Here is a tiny trained network, its code and every weight. The questions are about switching its units off for an input and a target symbol, where a switched-off unit gives its printed mean instead of its output.

import numpy as np


def w(rows, s, z=0):
    codes = np.array(rows[::2]) - 128.0
    scale = np.full(codes.shape[1], s)
    scale[-1] = z or s
    return codes * scale


def f(y):
    return np.maximum(y, 0)


def softmax(a):
    e = np.exp(a - a.max(-1, keepdims=True))
    return e / e.sum(-1, keepdims=True)


def log_softmax(a):
    a = a - a.max(-1, keepdims=True)
    return a - np.log(np.exp(a).sum(-1, keepdims=True))


def net(x, mask):
    ids = ['αγδεηθλπστφψω'.index(c) for c in x.split()]
    T = len(ids)
    res = E[ids] + P[:T]
    r = res
    for j in range(2):
        rows = slice(2 * j, 2 * j + 2)
        q, k, v = (r @ M[0][rows].T for M in (Q, K, V))
        z = softmax(np.where(np.tri(T) > 0, q @ k.T / 2**0.5, -1e9)) @ v
        o = O[0][rows]
        res = res + np.where(mask[j], z, o[:, -1]) @ o[:, :-1]
    y = f(res @ A[0][:, :-1].T + A[0][:, -1])
    res = res + np.where(mask[2:10], y, B[0][:, -1]) @ B[0][:, :-1]
    return log_softmax(res[-1] @ U[:, :-1].T + U[:, -1])


Q, K, V, O, A, B = {}, {}, {}, {}, {}, {}
E = w([
[187,83,55,136,182,118],'α',
[113,79,93,85,136,105],'γ',
[187,245,82,251,114,36],'δ',
[204,123,73,143,215,205],'ε',
[176,192,70,181,172,113],'η',
[174,78,58,65,72,33],'θ',
[149,125,192,216,187,78],'λ',
[181,210,114,224,129,66],'π',
[99,85,66,68,83,54],'σ',
[90,80,91,90,148,100],'τ',
[126,224,251,19,201,48],'φ',
[148,158,168,218,180,144],'ψ',
[70,17,198,76,96,129],'ω',
],0.016)
P = w([
[104,93,148,216,188,45],'0',
[123,143,86,173,125,3],'1',
[122,148,106,140,154,62],'2',
[134,159,99,123,156,80],'3',
[143,145,133,123,169,110],'4',
[148,146,137,113,174,133],'5',
[159,151,151,114,162,137],'6',
[162,158,146,114,158,142],'7',
[162,153,148,106,173,163],'8',
[180,156,166,122,144,151],'9',
],0.011)
Q[0] = w([
[7,114,129,1,86,147],'head 0',
[103,207,136,106,156,99],'head 0',
[56,192,215,136,82,231],'head 1',
[187,139,40,212,233,128],'head 1',
],0.0065)
K[0] = w([
[193,171,242,14,222,14],'head 0',
[183,125,46,140,190,64],'head 0',
[150,56,25,216,109,42],'head 1',
[156,189,164,2,188,152],'head 1',
],0.0067)
V[0] = w([
[245,98,157,183,120,117],'head 0',
[68,154,160,104,209,19],'head 0',
[177,121,133,84,130,112],'head 1',
[156,74,77,142,101,165],'head 1',
],0.011)
O[0] = w([
[153,101,155,131,154,128,215],'head 0',
[196,105,213,253,88,50,247],'head 0',
[169,210,124,143,170,6,151],'head 1',
[128,79,148,176,162,187,78],'head 1',
],0.0081,0.011)
A[0] = w([
[110,53,181,167,155,120,98],'neuron 0',
[2,27,122,74,161,56,222],'neuron 1',
[236,96,253,151,209,147,194],'neuron 2',
[112,103,97,148,222,32,202],'neuron 3',
[171,132,185,194,54,68,28],'neuron 4',
[210,30,98,21,73,124,158],'neuron 5',
[92,153,85,134,192,209,86],'neuron 6',
[213,173,131,51,159,84,2],'neuron 7',
],0.0085,0.0052)
B[0] = w([
[71,62,38,205,63,167,156],'neuron 0',
[214,213,168,184,120,73,140],'neuron 1',
[174,141,64,108,123,105,252],'neuron 2',
[155,40,109,161,164,105,222],'neuron 3',
[112,112,116,55,168,219,224],'neuron 4',
[176,185,67,244,253,177,140],'neuron 5',
[174,145,170,69,184,108,134],'neuron 6',
[16,34,141,98,136,135,162],'neuron 7',
],0.0074,0.023)
U = w([
[151,136,142,152,129,129,2],'α',
[142,135,190,180,173,164,56],'γ',
[125,133,87,146,123,151,29],'δ',
[156,152,112,255,154,115,187],'ε',
[75,144,84,159,174,142,77],'η',
[108,101,162,151,185,159,49],'θ',
[113,115,125,147,154,152,38],'λ',
[126,146,100,105,132,105,104],'π',
[127,116,57,91,85,127,106],'σ',
[149,138,51,97,69,114,59],'τ',
[119,73,168,73,155,86,81],'φ',
[229,171,181,128,172,133,248],'ψ',
[128,88,103,96,96,162,166],'ω',
],0.009,0.0057)

Each question gives the input, a string of symbols that net reads in full, and the target symbol t.
The units are the heads (2 rows each of Q, K, V and O) and the neurons (one row each of A and B). Each row of codes is followed by its name. A weight is (code - 128) times the scale printed after its matrix; where a second scale follows, it is the last column's (O, A, B and U).
mask holds one flag per unit, heads first, then neurons. A switched-off unit (its flag False) gives its mean, the last column of its rows in O or B, instead of its output. The means were averaged over made-up inputs and are rounded, as every weight is.
A unit's drop is (log p(t) with every unit on - log p(t) with that unit switched off) / (log p(t) with every unit on - log p(t) with every unit switched off).
The circuit of an input: a set's keep is (log p(t) with only the set's units on - log p(t) with every unit switched off) / (log p(t) with every unit on - log p(t) with every unit switched off). Starting from all 10 units, units are removed one at a time, each time the one whose removal leaves the highest keep (on an exact tie, the one counted first), for as long as the keep stays at least 0.8.
circuit, biggest first: the units of the circuit, biggest drop first
most important unit: the unit with the biggest drop
k most important neurons: the k neurons with the biggest drops, biggest first
heads that matter: for each layer, one digit per head in row order, 1 if its drop is at least 0.15 and else 0, layers parted by /
drop of u: that unit's drop, to one decimal
input θ γ σ η ε γ π σ, target ψ: heads that matter -> 00
input η φ ε, target φ: most important unit -> head 1
input δ λ π γ δ, target ψ: heads that matter -> 00
input ε σ π γ, target ε: circuit, biggest first -> (neuron 4; neuron 1; neuron 5)
input π φ θ, target φ: 2 most important neurons -> (neuron 7; neuron 4)
input ε γ γ η σ, target ε: circuit, biggest first -> (neuron 5; neuron 1)
input σ θ σ ε τ η η ε ε γ, target ε: circuit, biggest first -> (neuron 4; neuron 5)
input τ ω ψ φ ε θ, target φ: 2 most important neurons -> (neuron 7; neuron 2)
input ε π ε φ θ ω, target ω: heads that matter -> 10
input λ δ ε π π φ ε π, target φ: heads that matter -> 01
input ε ε τ φ ε α, target φ: 2 most important neurons -> (neuron 7; neuron 2)
input γ τ φ σ, target φ: heads that matter -> 11
input ε γ ε π γ π δ θ ε ω, target ε: 2 most important neurons -> (neuron 5; neuron 4)
input ε ε π ω, target ε: most important unit -> neuron 1
input α δ φ γ, target φ: 2 most important neurons -> (neuron 4; neuron 7)
input ε τ θ λ ω η η σ σ, target ψ: drop of neuron 1 -> 0.2
input ω ε φ η π, target φ: drop of head 1 -> 0.6
input ε γ λ δ θ, target ε: drop of head 1 -> 0.1
